Below are the code and all the weights of a small trained network. Each question names an input and a target symbol and asks about switching units off, where a switched-off unit gives its printed mean instead of its output.

import numpy as np


def w(rows, s, z=0):
    codes = np.array(rows[::2]) - 128.0
    scale = np.full(codes.shape[1], s)
    scale[-1] = z or s
    return codes * scale


def f(y):
    return np.maximum(y, 0)


def softmax(a):
    e = np.exp(a - a.max(-1, keepdims=True))
    return e / e.sum(-1, keepdims=True)


def log_softmax(a):
    a = a - a.max(-1, keepdims=True)
    return a - np.log(np.exp(a).sum(-1, keepdims=True))


def net(x, mask):
    ids = ['ΔΞαβεζηλμτ'.index(c) for c in x.split()]
    T = len(ids)
    res = E[ids] + P[:T]
    q, k, v = (res @ M[0].T for M in (Q, K, V))
    z = softmax(np.where(np.tri(T) > 0, q @ k.T / 2**0.5, -1e9)) @ v
    res = res + np.where(mask[0], z, O[0][:, -1]) @ O[0][:, :-1]
    y = f(res @ A[0][:, :-1].T + A[0][:, -1])
    res = res + np.where(mask[1:13], y, B[0][:, -1]) @ B[0][:, :-1]
    return log_softmax(res[-1] @ U[:, :-1].T + U[:, -1])


Q, K, V, O, A, B = {}, {}, {}, {}, {}, {}
E = w([
[116,73,129],'Δ',
[156,79,174],'Ξ',
[126,74,149],'α',
[127,178,249],'β',
[173,169,199],'ε',
[173,92,177],'ζ',
[179,100,159],'η',
[121,233,125],'λ',
[164,69,131],'μ',
[213,149,102],'τ',
],0.017)
P = w([
[183,11,110],'0',
[152,75,94],'1',
[156,100,87],'2',
[165,109,114],'3',
[178,118,128],'4',
[185,126,146],'5',
[196,127,160],'6',
[213,145,178],'7',
[242,156,188],'8',
[247,170,210],'9',
[254,159,208],'10',
[166,81,143],'11',
],0.0051)
Q[0] = w([
[91,255,122],'head 1',
[174,1,207],'head 1',
],0.01)
K[0] = w([
[55,18,129],'head 1',
[230,254,186],'head 1',
],0.0093)
V[0] = w([
[63,186,255],'head 1',
[62,25,162],'head 1',
],0.011)
O[0] = w([
[69,184,246,99],'head 1',
[34,1,160,1],'head 1',
],0.0078,0.0053)
A[0] = w([
[102,123,186,140],'neuron 1',
[7,115,19,255],'neuron 2',
[177,206,41,208],'neuron 3',
[64,97,192,165],'neuron 4',
[143,95,196,154],'neuron 5',
[2,54,57,116],'neuron 6',
[165,74,107,146],'neuron 7',
[154,85,224,139],'neuron 8',
[55,49,166,97],'neuron 9',
[181,172,62,178],'neuron 10',
[126,21,187,136],'neuron 11',
[146,98,213,146],'neuron 12',
],0.0089,0.0066)
B[0] = w([
[146,130,99,154],'neuron 1',
[151,89,228,143],'neuron 2',
[131,146,176,253],'neuron 3',
[118,154,130,155],'neuron 4',
[129,140,98,173],'neuron 5',
[116,82,186,141],'neuron 6',
[159,118,126,178],'neuron 7',
[116,139,95,185],'neuron 8',
[9,115,125,143],'neuron 9',
[137,134,156,230],'neuron 10',
[87,99,51,157],'neuron 11',
[113,146,88,180],'neuron 12',
],0.013,0.012)
U = w([
[61,146,209,10],'Δ',
[153,108,36,175],'Ξ',
[45,193,75,117],'α',
[69,93,178,30],'β',
[92,104,44,126],'ε',
[73,92,134,26],'ζ',
[224,90,125,195],'η',
[123,130,17,140],'λ',
[167,37,77,1],'μ',
[110,148,255,152],'τ',
],0.009,0.0054)

Each question gives the input, a string of symbols that net reads in full, and the target symbol t.
The units are the heads (2 rows each of Q, K, V and O) and the neurons (one row each of A and B). Each row of codes is followed by its name. A weight is (code - 128) times the scale printed after its matrix; where a second scale follows, it is the last column's (O, A, B and U).
mask holds one flag per unit, heads first, then neurons. A switched-off unit (its flag False) gives its mean, the last column of its rows in O or B, instead of its output. The means were averaged over made-up inputs and are rounded, as every weight is.
A unit's drop is (log p(t) with every unit on - log p(t) with that unit switched off) / (log p(t) with every unit on - log p(t) with every unit switched off).
The circuit of an input: a set's keep is (log p(t) with only the set's units on - log p(t) with every unit switched off) / (log p(t) with every unit on - log p(t) with every unit switched off). Starting from the 12 units with the biggest drops (on a tie, the unit counted first), units are removed one at a time, each time the one whose removal leaves the highest keep (on an exact tie, the one counted first), for as long as the keep stays at least 0.8.
units of the circuit, in order: the units of the circuit, biggest drop first
k most important neurons: the k neurons with the biggest drops, biggest first
drop when u is switched off: that unit's drop, to one decimal
input η Ξ λ α, target τ: units of the circuit, in order	(head 1; neuron 11)
input ε τ τ Δ λ, target τ: most important neuron	(neuron 2)
input η ε τ α τ τ Ξ η ζ λ τ α, target τ: units of the circuit, in order	(head 1; neuron 11; neuron 3)
input τ Ξ Ξ τ ε τ Δ τ ζ α τ, target τ: units of the circuit, in order	(neuron 3; neuron 10)
input τ μ Ξ α τ β τ β α ζ, target α: 2 most important neurons	(neuron 12; neuron 8)
input Δ Ξ Δ, target β: 3 most important neurons	(neuron 2; neuron 6; neuron 9)
input τ λ μ, target τ: 2 most important neurons	(neuron 3; neuron 11)
input Ξ μ Ξ, target ε: 3 most important neurons	(neuron 11; neuron 9; neuron 3)
input β Ξ Δ μ, target α: drop when neuron 9 is switched off	0.1
input Ξ τ μ α, target η: drop when head 1 is switched off	0.9
input λ α α μ, target τ: drop when head 1 is switched off	1.4
